Each row has a name. Each question is about the rows just above it.

[ 35.7 -18.9 -30.9 -18.0 -28.9 -62.7  18.5  66.2 -27.3 -53.5  -3.0  35.3
  34.1 -20.5  46.2 -46.0] : (92)
[-48.8  13.3  18.9   7.7  38.2  57.3  -0.3  21.8  15.2  64.2   7.6 -34.9
 -18.7  34.3 -48.2   1.8] : (25)
[-22.2 -10.1  70.0  -1.7 -30.0  33.0  63.6  69.8  -7.5  29.1   5.4 -24.2
  22.8  27.9 -25.4  47.5] : (67)
[-48.8  13.3  18.9   7.7  38.2  57.3  -0.3  21.8  15.2  64.2   7.6 -34.9
 -18.7  -0.5 -16.9 -72.9] : (215)
[ 18.2 -26.0 -14.8  -3.1  41.3  20.4 -73.7  -6.1 -40.1  23.4 -81.8  34.2
   6.2 -50.5  21.6  20.7] : (102)
Does one of the named rows hold [ 7.6 64.2] side by side, in this order?  no
Among the named rows, does one hold [-7.5 69.8 63.6 33.0] next to each other, in this order?  no
Does one of the named rows hold [69.9 -7.5 29.1] side by side, in this order?  no
Is [-24.2  22.8  27.9 -25.4  47.4] printed in one of the named rows, side by side and in this order?  no
Among the named rows, does one hold [-73.7  20.4] next to each other, in this order?  no

[ -4.0  21.4  94.7 -25.8  35.9  17.8   5.8  -6.9] -> (65)
[ -2.4   5.6  64.9 -21.7  27.3   9.9  -1.3  -5.3] -> (31)
[ -4.7  23.5  94.4 -26.2  35.3  19.3   8.3  -6.8] -> (25)
[ -3.4   9.9   4.6 -13.0   0.0  14.3  20.0   2.0] -> (72)
[-3.2 31.4 34.7 -5.1  6.6 16.5 20.4 -1.1] -> (67)
[ -3.5   6.3   4.4 -15.5   1.1  13.9  19.4   2.0] -> (192)
Does one of the named rows hold [-2.5  5.6] side by side, in this order?  no
Does one of the named rows hold [-1.3  9.9 27.3] side by side, in this order?  no
Is [ 19.4  13.9   1.1 -15.5] printed in one of the named rows, side by side and in this order?  no
Is [-4.0 21.4] printed in one of the named rows, side by side and in this order?  yes
Among the named rows, does one hold [ 94.4 -26.2] next to each other, in this order?  yes
Is [31.5 34.7] printed in one of the named rows, side by side and in this order?  no
Is [19.4 13.9  1.1] printed in one of the named rows, side by side and in this order?  no

[-38.9  22.1   6.3  78.3  34.7   7.2 -14.1] -> (25)
[-21.3  -3.9  -0.3 -19.8 -16.6 -28.3 -48.0] -> (31)
[17.6 16.8 43.1 58.1 25.5 14.8 -6.4] -> (92)
[-40.1  14.5 -15.1  51.9  18.3  -9.6 -12.3] -> (102)
[ -3.8   4.0  -2.7  15.3  -5.9 -26.3  32.8] -> (39)
[-39.8  14.4  -7.2  56.5  20.6 -11.4 -21.3] -> (192)
[ 40.6  -0.3  74.4  24.3   8.4  -3.9 -28.7] -> (212)
[ 47.7  -5.7  74.0   3.9  -4.3 -20.7 -37.8] -> (72)
[17.6 16.8 43.1 58.1 25.5 14.8 14.7] -> (67)
[-35.7  15.6   7.7  77.9  37.3  15.7 -26.3] -> (215)
[-34.7  15.1  12.1  64.2  20.7 -18.9  -1.7] -> (111)
[-39.6  20.1 -15.0  43.9   9.1 -24.2  17.1] -> (65)
Is [ 64.2  20.7 -18.9] printed in one of the named rows, side by side and in this order?  yes
Is [-48.0 -28.3] printed in one of the named rows, side by side and in this order?  no
Among the named rows, does one hold [-38.8  22.1] next to each other, in this order?  no
Does one of the named rows hold [-34.7  15.1  12.1] side by side, in this order?  yes
Among the named rows, does one hold [-35.7  15.6] next to each other, in this order?  yes

[ 83.0  16.7  13.9  25.5 -14.8] : (65)
[ 66.3 -13.5  31.0  28.6 -23.6] : (215)
[ 59.4 -31.2  42.5  11.8  22.1] : (111)
[ 54.7 -54.1  59.1  31.2 -21.7] : (92)
[ 63.0  32.8  -4.5   9.4 -76.5] : (39)
Does one of the named rows hold [ 28.6  31.0 -13.5  66.3] side by side, in this order?  no
Is [-31.2  42.5] printed in one of the named rows, side by side and in this order?  yes
Among the named rows, does one hold [  9.4 -76.5] next to each other, in this order?  yes
Is [-4.5  9.4] printed in one of the named rows, side by side and in this order?  yes
Is [ 54.7 -54.1  59.1] printed in one of the named rows, side by side and in this order?  yes

[-28.9  55.4  72.1 -51.1 -61.1  68.7  18.1 -36.2 -36.8 -25.9]  (92)
[-30.7 -69.4 -57.3  -9.5  48.8 -50.0  18.1   8.7  47.1  74.8]  (102)
[-3.8 18.1 19.3 44.0 -6.2 30.1 17.2 -8.5 10.4 12.8]  (31)
[ 25.0  48.9  43.1  -4.9 -43.3  29.2  54.0  29.6 -38.2  13.7]  (212)
[ 35.7  15.7  -4.7  -5.7  29.0 -10.7   6.5  31.5 -34.1  -9.8]  (25)
[-38.8 -25.4 -16.4  16.8 -40.1 -16.4  60.8  -3.9 -52.0 -31.8]  (65)
[-30.7 -69.4 -57.3  -9.5  48.8 -50.0 -70.8 -53.3  25.7 -32.4]  (67)
[ 35.7  15.7  -4.7  -5.7  -9.3 -10.7   6.5  31.5 -34.1  -9.8]  (111)
Among the named rows, does one hold [-50.0  48.8  -9.5] next to each other, in this order?  no
Is [-4.7 15.7] printed in one of the named rows, side by side and in this order?  no
Does one of the named rows hold [-5.7 -9.3] side by side, in this order?  yes
Does one of the named rows hold [35.7 15.7 -4.7 -5.7 -9.3] side by side, in this order?  yes

[ 13.0 -53.7 -26.6  52.3  57.2  -1.6  62.4   0.3  -7.3 -37.2   4.4  14.4
 -31.8 -28.5  16.9   9.7] = (25)
[-13.6 -21.3 -28.7  -4.1  17.9 -13.4  -5.7  37.2   3.0 -59.9  17.9  40.4
 -33.4 -83.2  28.4  -2.5] = (39)
[  1.7   4.7  19.8  17.1 -30.7  -1.9 -82.1 -14.9  28.9  10.4 -17.0 -17.1
 -23.6  55.9 -59.3   2.2] = (111)
[-41.7  24.2 -16.9 -35.7   9.1  11.0  25.0   1.5 -26.5 -64.7 -16.8  -2.9
  10.6 -17.5  58.5 -62.5] = (212)
[ 27.4  25.4 -52.0 -22.5 -33.3  11.2  -9.9 -19.0   7.0  38.6  65.0 -14.2
  68.0 -18.8 -18.5  -5.4] = (72)
[ 65.1 -15.5   6.5  59.9 -10.3   3.5  34.2 -47.5   7.6  43.3   7.7  12.5
 -35.3  29.4 -10.3  38.3] = (65)
[ 65.1 -15.5  42.1  59.9 -10.3   3.5  34.2 -47.5   7.6  43.3   7.7  12.5
 -35.3  29.4 -10.3  38.3] = (102)
[ 40.8 -30.9 -52.5   4.9  71.6  30.0   0.3  38.7  -3.4 -22.1 -50.2 -15.4
   0.8  27.4  19.5 -19.1] = (67)
[  1.7   4.7  19.8  17.1 -30.7  -1.9 -82.1 -14.9  28.9  10.4 -17.0 -17.1
 -23.6 -10.7 -59.3   2.2] = (31)
[ 45.8 -40.0 -15.3   6.3  79.6   4.9  50.2   5.8 -14.6 -45.7 -30.3  -7.1
  18.5  18.1  17.4 -27.0] = (215)
Is [-15.5   6.5  59.9 -10.3] printed in one of the named rows, side by side and in this order?  yes
Is [28.4 -2.5] printed in one of the named rows, side by side and in this order?  yes

[-25.3  -5.0  27.0   2.3  15.3 -35.8  45.7  26.5 -11.0  27.1   0.8  -9.9
 -10.1  15.7 -22.7   1.4 -12.9  -8.8  57.9 -20.4 -12.4  -7.6] : (92)
[-10.1 -30.8 -53.5  -3.5 -16.3  28.1   4.7 -40.3 -39.3 -16.9  16.9  -8.3
   5.4  -3.8  16.3 -29.3   8.8 -22.2  21.1  -7.0  11.1 -12.8] : (192)
[ 18.5 -35.3  -9.2  10.0   1.3  24.6  -6.2  -8.1 -19.6  -3.1  -9.5 -28.7
  -1.6   1.1 -35.0  11.9  -5.8   7.5 -47.9  32.4  -8.9  -5.3] : (102)
[ 18.5 -35.3  -9.2  10.0   1.3  24.6  -6.2  -8.1 -19.6  -3.1  -9.5 -28.7
  -1.6   1.1 -35.0  11.9 -15.9  10.3   6.3  -0.4  18.5  10.4] : (65)
[ 42.0  15.3  26.9  -2.3 -25.5 -11.8 -28.8  10.7  25.1 -15.0   6.3  12.1
   7.6 -13.9  11.9  -3.8  -5.8 -35.7  16.8 -39.8  34.2 -14.1] : (67)
[  5.5  16.6  57.1   2.6   4.9 -47.2  20.0  43.0  18.9  22.9  -3.9   2.5
  -6.4   9.0 -18.5   9.9 -18.8   4.8  14.1   4.5 -19.7  -5.0] : (25)
Is [26.9 -2.3] printed in one of the named rows, side by side and in this order?  yes
Does one of the named rows hold [-47.9   7.5] side by side, in this order?  no

[ 52.9  26.3  22.8  61.0   2.0  43.0 -11.6 -47.5  91.5  59.8  46.5 -28.6]  (92)
[ 52.9  52.7  22.8  61.0   2.0  43.0 -11.6 -47.5  91.5  59.8  46.5 -28.6]  (72)
[ 52.9  26.3  22.8  61.0   2.0  43.0  18.5   2.4  71.8  27.6   1.8 -74.7]  (65)
Among the named rows, does one hold [27.6  1.8] next to each other, in this order?  yes
Among the named rows, does one hold [18.5 43.0  2.0 61.0] next to each other, in this order?  no
Does one of the named rows hold [91.5 59.8] side by side, in this order?  yes
Does one of the named rows hold [22.8 61.0  1.9] side by side, in this order?  no
Does one of the named rows hold [ 46.5 -28.6] side by side, in this order?  yes
Does one of the named rows hold [-47.5  91.5  59.8] side by side, in this order?  yes

